Below are the code and all the weights of a small trained network. Each question names an input and a class and asks about switching units off, where a switched-off unit gives its printed mean instead of its output.

import numpy as np


def w(rows, s, z=0):
    codes = np.array(rows[::2]) - 128.0
    scale = np.full(codes.shape[1], s)
    scale[-1] = z or s
    return codes * scale


def f(y):
    return np.maximum(y, 0)


def log_softmax(a):
    a = a - a.max(-1, keepdims=True)
    return a - np.log(np.exp(a).sum(-1, keepdims=True))


def net(x, mask):
    res = np.array(x, float).reshape(1, 3) / 4 @ E
    y = f(res @ A[0][:, :-1].T + A[0][:, -1])
    res = res + np.where(mask, y, B[0][:, -1]) @ B[0][:, :-1]
    return log_softmax(res[-1] @ U[:, :-1].T + U[:, -1])


A, B = {}, {}
E = w([
[105,204,67],'x0',
[252,155,151],'x1',
[193,78,67],'x2',
],0.014)
A[0] = w([
[82,104,95,29],'N1',
[152,47,109,66],'N2',
[115,78,213,3],'N3',
[97,143,169,125],'N4',
[133,161,8,78],'N5',
[74,44,69,22],'N6',
[138,41,132,105],'N7',
[53,98,121,38],'N8',
[43,106,154,86],'N9',
[124,59,31,175],'N10',
],0.014,0.0059)
B[0] = w([
[184,181,112,184],'N1',
[79,209,176,195],'N2',
[88,250,63,199],'N3',
[108,62,214,197],'N4',
[62,181,107,248],'N5',
[182,178,133,217],'N6',
[57,178,59,204],'N7',
[155,158,150,224],'N8',
[182,120,115,251],'N9',
[146,65,225,254],'N10',
],0.013,0.0089)
U = w([
[25,167,48,60],'0',
[252,131,132,48],'1',
[101,105,142,187],'2',
[108,22,89,248],'3',
],0.015,0.012)

Each question gives the input, the list of numbers given to net, and the class t.
The units are the neurons (one row each of A and B). Each row of codes is followed by its name. A weight is (code - 128) times the scale printed after its matrix; where a second scale follows, it is the last column's (A, B and U).
mask holds one flag per neuron, in row order. A switched-off neuron (its flag False) gives its mean, the last column of its row in B, instead of its output. The means were averaged over made-up inputs and are rounded, as every weight is.
A unit's drop is (log p(t) with every unit on - log p(t) with that unit switched off) / (log p(t) with every unit on - log p(t) with every unit switched off).
The circuit of an input: a set's keep is (log p(t) with only the set's units on - log p(t) with every unit switched off) / (log p(t) with every unit on - log p(t) with every unit switched off). Starting from all 10 units, units are removed one at a time, each time the one whose removal leaves the highest keep (on an exact tie, the one counted first), for as long as the keep stays at least 0.8.
circuit, biggest first: the units of the circuit, biggest drop first
unit that matters most: the unit with the biggest drop
top k neurons: the k neurons with the biggest drops, biggest first
drop when u is switched off: that unit's drop, to one decimal
input [-3,1,3], class 3: circuit, biggest first => [N6, N8]
input [4,-2,8], class 2: unit that matters most => N10
input [6,-7,2], class 1: circuit, biggest first => [N10, N6, N1]
input [-3,-5,2], class 1: top 2 neurons => [N6, N5]
input [3,-4,4], class 1: circuit, biggest first => [N6, N7]
input [2,-5,-8], class 2: top 2 neurons => [N4, N6]
input [1,1,4], class 2: circuit, biggest first => [N9, N10]
input [-5,3,8], class 2: circuit, biggest first => [N2, N10, N7]
input [3,3,3], class 3: top 2 neurons => [N3, N6]
input [0,-4,-3], class 1: circuit, biggest first => [N9, N5, N7]
input [-5,0,5], class 0: top 3 neurons => [N7, N2, N4]
input [-3,-4,4], class 1: top 4 neurons => [N6, N5, N10, N4]
input [-1,0,8], class 2: top 2 neurons => [N10, N2]
input [-1,-2,-7], class 2: circuit, biggest first => [N4]
input [4,-4,5], class 2: top 2 neurons => [N10, N5]
input [-6,1,5], class 0: top 2 neurons => [N7, N2]
input [-8,-6,1], class 0: top 2 neurons => [N7, N3]
input [3,-5,-8], class 2: top 2 neurons => [N4, N6]
input [-1,-1,1], class 3: drop when N8 is switched off => 0.1
input [-7,5,6], class 0: drop when N2 is switched off => 0.1
